Below are the code and all the weights of a small trained network. Each question names an input and a target symbol and asks about switching units off, where a switched-off unit gives its printed mean instead of its output.

import numpy as np


def w(rows, s, z=0):
    codes = np.array(rows[::2]) - 128.0
    scale = np.full(codes.shape[1], s)
    scale[-1] = z or s
    return codes * scale


def f(y):
    return np.maximum(y, 0)


def softmax(a):
    e = np.exp(a - a.max(-1, keepdims=True))
    return e / e.sum(-1, keepdims=True)


def log_softmax(a):
    a = a - a.max(-1, keepdims=True)
    return a - np.log(np.exp(a).sum(-1, keepdims=True))


def net(x, mask):
    ids = ['αβγεζηθλξπστφψ'.index(c) for c in x.split()]
    T = len(ids)
    res = E[ids] + P[:T]
    u = 0
    for l in range(2):
        q, k, v = (res @ M[l].T for M in (Q, K, V))
        z = softmax(np.where(np.tri(T) > 0, q @ k.T / 4**0.5, -1e9)) @ v
        res = res + np.where(mask[u], z, O[l][:, -1]) @ O[l][:, :-1]
        u += 1
        y = f(res @ A[l][:, :-1].T + A[l][:, -1])
        res = res + np.where(mask[u : u + 4], y, B[l][:, -1]) @ B[l][:, :-1]
        u += 4
    return log_softmax(res[-1] @ U[:, :-1].T + U[:, -1])


Q, K, V, O, A, B = {}, {}, {}, {}, {}, {}
E = w([
[59,190,121,153],'α',
[84,118,143,125],'β',
[50,104,145,120],'γ',
[116,78,122,64],'ε',
[208,127,64,91],'ζ',
[84,125,149,125],'η',
[42,223,151,141],'θ',
[162,102,122,85],'λ',
[149,177,210,56],'ξ',
[198,121,121,81],'π',
[175,252,119,90],'σ',
[103,211,40,160],'τ',
[206,126,117,84],'φ',
[51,250,156,145],'ψ',
],0.018)
P = w([
[115,123,69,4],'0',
[134,124,113,63],'1',
[133,127,120,72],'2',
[118,134,130,86],'3',
[122,135,131,97],'4',
[120,136,132,105],'5',
[124,136,133,114],'6',
[128,136,132,122],'7',
[130,137,135,131],'8',
[134,140,136,135],'9',
[134,139,136,138],'10',
[125,134,136,138],'11',
],0.014)
Q[0] = w([
[109,150,110,115],'0.h0',
[120,138,119,19],'0.h0',
[203,112,44,51],'0.h0',
[214,18,2,88],'0.h0',
],0.014)
K[0] = w([
[163,124,79,134],'0.h0',
[145,165,101,105],'0.h0',
[69,140,92,63],'0.h0',
[91,106,66,2],'0.h0',
],0.015)
V[0] = w([
[2,80,104,113],'0.h0',
[134,198,52,180],'0.h0',
[210,253,223,118],'0.h0',
[126,121,81,85],'0.h0',
],0.0087)
O[0] = w([
[123,11,82,156,254],'0.h0',
[54,154,150,246,183],'0.h0',
[227,162,227,101,241],'0.h0',
[2,193,194,143,229],'0.h0',
],0.0078,0.0041)
A[0] = w([
[63,30,105,104,148],'0.n0',
[78,25,254,135,170],'0.n1',
[75,154,54,100,255],'0.n2',
[55,154,203,246,170],'0.n3',
],0.0097,0.0064)
B[0] = w([
[168,85,134,195,225],'0.n0',
[212,186,40,68,228],'0.n1',
[111,122,254,142,255],'0.n2',
[32,81,80,115,254],'0.n3',
],0.0088,0.0091)
Q[1] = w([
[132,7,214,124],'1.h0',
[92,126,64,123],'1.h0',
[7,138,160,116],'1.h0',
[130,198,103,21],'1.h0',
],0.011)
K[1] = w([
[94,47,181,63],'1.h0',
[79,193,10,115],'1.h0',
[197,97,30,154],'1.h0',
[138,225,150,81],'1.h0',
],0.012)
V[1] = w([
[126,140,140,254],'1.h0',
[163,90,120,136],'1.h0',
[84,153,184,146],'1.h0',
[124,162,89,177],'1.h0',
],0.0089)
O[1] = w([
[149,141,166,215,13],'1.h0',
[104,50,149,131,72],'1.h0',
[242,184,161,174,255],'1.h0',
[177,178,11,254,3],'1.h0',
],0.006,0.0052)
A[1] = w([
[14,206,119,42,2],'1.n0',
[197,164,108,67,101],'1.n1',
[62,218,162,168,14],'1.n2',
[126,255,183,77,131],'1.n3',
],0.0074,0.0055)
B[1] = w([
[164,131,153,214,226],'1.n0',
[112,105,10,94,188],'1.n1',
[145,69,145,124,173],'1.n2',
[86,131,98,153,246],'1.n3',
],0.012)
U = w([
[245,188,152,173,155],'α',
[168,136,128,109,110],'β',
[163,12,2,186,3],'γ',
[114,112,132,67,43],'ε',
[67,232,202,136,193],'ζ',
[175,139,135,92,199],'η',
[219,132,68,140,184],'θ',
[131,217,208,15,210],'λ',
[84,108,19,60,37],'ξ',
[91,198,129,56,139],'π',
[123,240,39,160,95],'σ',
[38,124,21,193,74],'τ',
[97,221,131,60,172],'φ',
[180,135,17,148,153],'ψ',
],0.0072,0.0048)

Each question gives the input, a string of symbols that net reads in full, and the target symbol t.
The units are the heads (4 rows each of Q, K, V and O) and the neurons (one row each of A and B). Each row of codes is followed by its name. A weight is (code - 128) times the scale printed after its matrix; where a second scale follows, it is the last column's (O, A, B and U).
mask holds one flag per unit, layer by layer, with each layer's heads first. A switched-off unit (its flag False) gives its mean, the last column of its rows in O or B, instead of its output. The means were averaged over made-up inputs and are rounded, as every weight is.
A unit's drop is (log p(t) with every unit on - log p(t) with that unit switched off) / (log p(t) with every unit on - log p(t) with every unit switched off).
The circuit of an input: a set's keep is (log p(t) with only the set's units on - log p(t) with every unit switched off) / (log p(t) with every unit on - log p(t) with every unit switched off). Starting from all 10 units, units are removed one at a time, each time the one whose removal leaves the highest keep (on an exact tie, the one counted first), for as long as the keep stays at least 0.8.
circuit, biggest first: the units of the circuit, biggest drop first
most important unit: the unit with the biggest drop
k most important neurons: the k neurons with the biggest drops, biggest first
k most important neurons of layer l: the k neurons of layer l with the biggest drops, biggest first
input ψ θ τ γ λ π π, target ψ: 3 most important neurons of layer 0 -> (0.n2; 0.n3; 0.n0)
input τ τ γ, target τ: circuit, biggest first -> (0.h0)
input τ η α ψ γ φ, target τ: 2 most important neurons -> (0.n3; 0.n1)
input γ β λ ξ ζ, target γ: 2 most important neurons -> (0.n0; 0.n1)
input α ξ λ, target α: 3 most important neurons -> (0.n3; 0.n0; 0.n2)
input α ψ ξ θ σ λ, target α: 3 most important neurons of layer 0 -> (0.n0; 0.n3; 0.n2)
input θ ξ ψ γ β, target ξ: 3 most important neurons of layer 0 -> (0.n0; 0.n1; 0.n2)
input π λ α, target ζ: 3 most important neurons -> (1.n1; 0.n2; 0.n1)
input ξ ξ β α φ γ α φ, target ξ: 2 most important neurons -> (1.n1; 0.n2)
input α γ γ ζ β α ξ γ η ξ ζ, target α: 2 most important neurons -> (0.n3; 0.n2)
input θ γ β ξ β, target ξ: 3 most important neurons -> (1.n1; 0.n1; 0.n2)
input ξ α α ζ ξ α ξ π, target ξ: 3 most important neurons -> (1.n1; 0.n2; 1.n3)
input λ ζ ξ γ ψ φ, target λ: 2 most important neurons of layer 0 -> (0.n1; 0.n2)
input σ σ ξ α η σ γ π, target σ: 4 most important neurons -> (0.n2; 1.n3; 1.n1; 0.n0)
input ψ ξ τ, target ζ: most important neuron -> (0.n2)
input γ γ λ σ β, target σ: 3 most important neurons of layer 1 -> (1.n3; 1.n2; 1.n1)
input ψ ψ γ λ λ λ, target ψ: 3 most important neurons -> (1.n1; 0.n2; 0.n1)
input ψ ξ γ γ, target ξ: 2 most important neurons -> (0.n1; 1.n1)
input α λ γ γ ψ λ γ φ, target α: 3 most important neurons of layer 0 -> (0.n3; 0.n2; 0.n1)
input α ψ γ ε, target α: 3 most important neurons of layer 0 -> (0.n0; 0.n1; 0.n3)
input θ α ε, target θ: 3 most important neurons -> (0.n1; 0.n0; 0.n3)
input γ γ θ α γ ξ ξ η, target ξ: 3 most important neurons -> (1.n1; 0.n2; 0.n1)
input ε ξ α γ ψ ψ γ, target ξ: most important unit -> 0.n1
input λ α λ η π ξ ψ η, target ξ: 3 most important neurons -> (0.n2; 0.n1; 1.n1)
input ξ ε σ λ α ξ α σ ξ ε, target ξ: 3 most important neurons of layer 1 -> (1.n1; 1.n0; 1.n3)
input λ α β ξ γ γ α τ τ λ ε λ, target λ: 2 most important neurons of layer 0 -> (0.n3; 0.n2)
input τ η ξ σ, target σ: most important neuron of layer 0 -> (0.n2)
input λ λ γ γ η ψ γ ε τ ξ σ ζ, target λ: 2 most important neurons of layer 0 -> (0.n1; 0.n2)
input ε σ β, target σ: 3 most important neurons of layer 0 -> (0.n2; 0.n1; 0.n0)
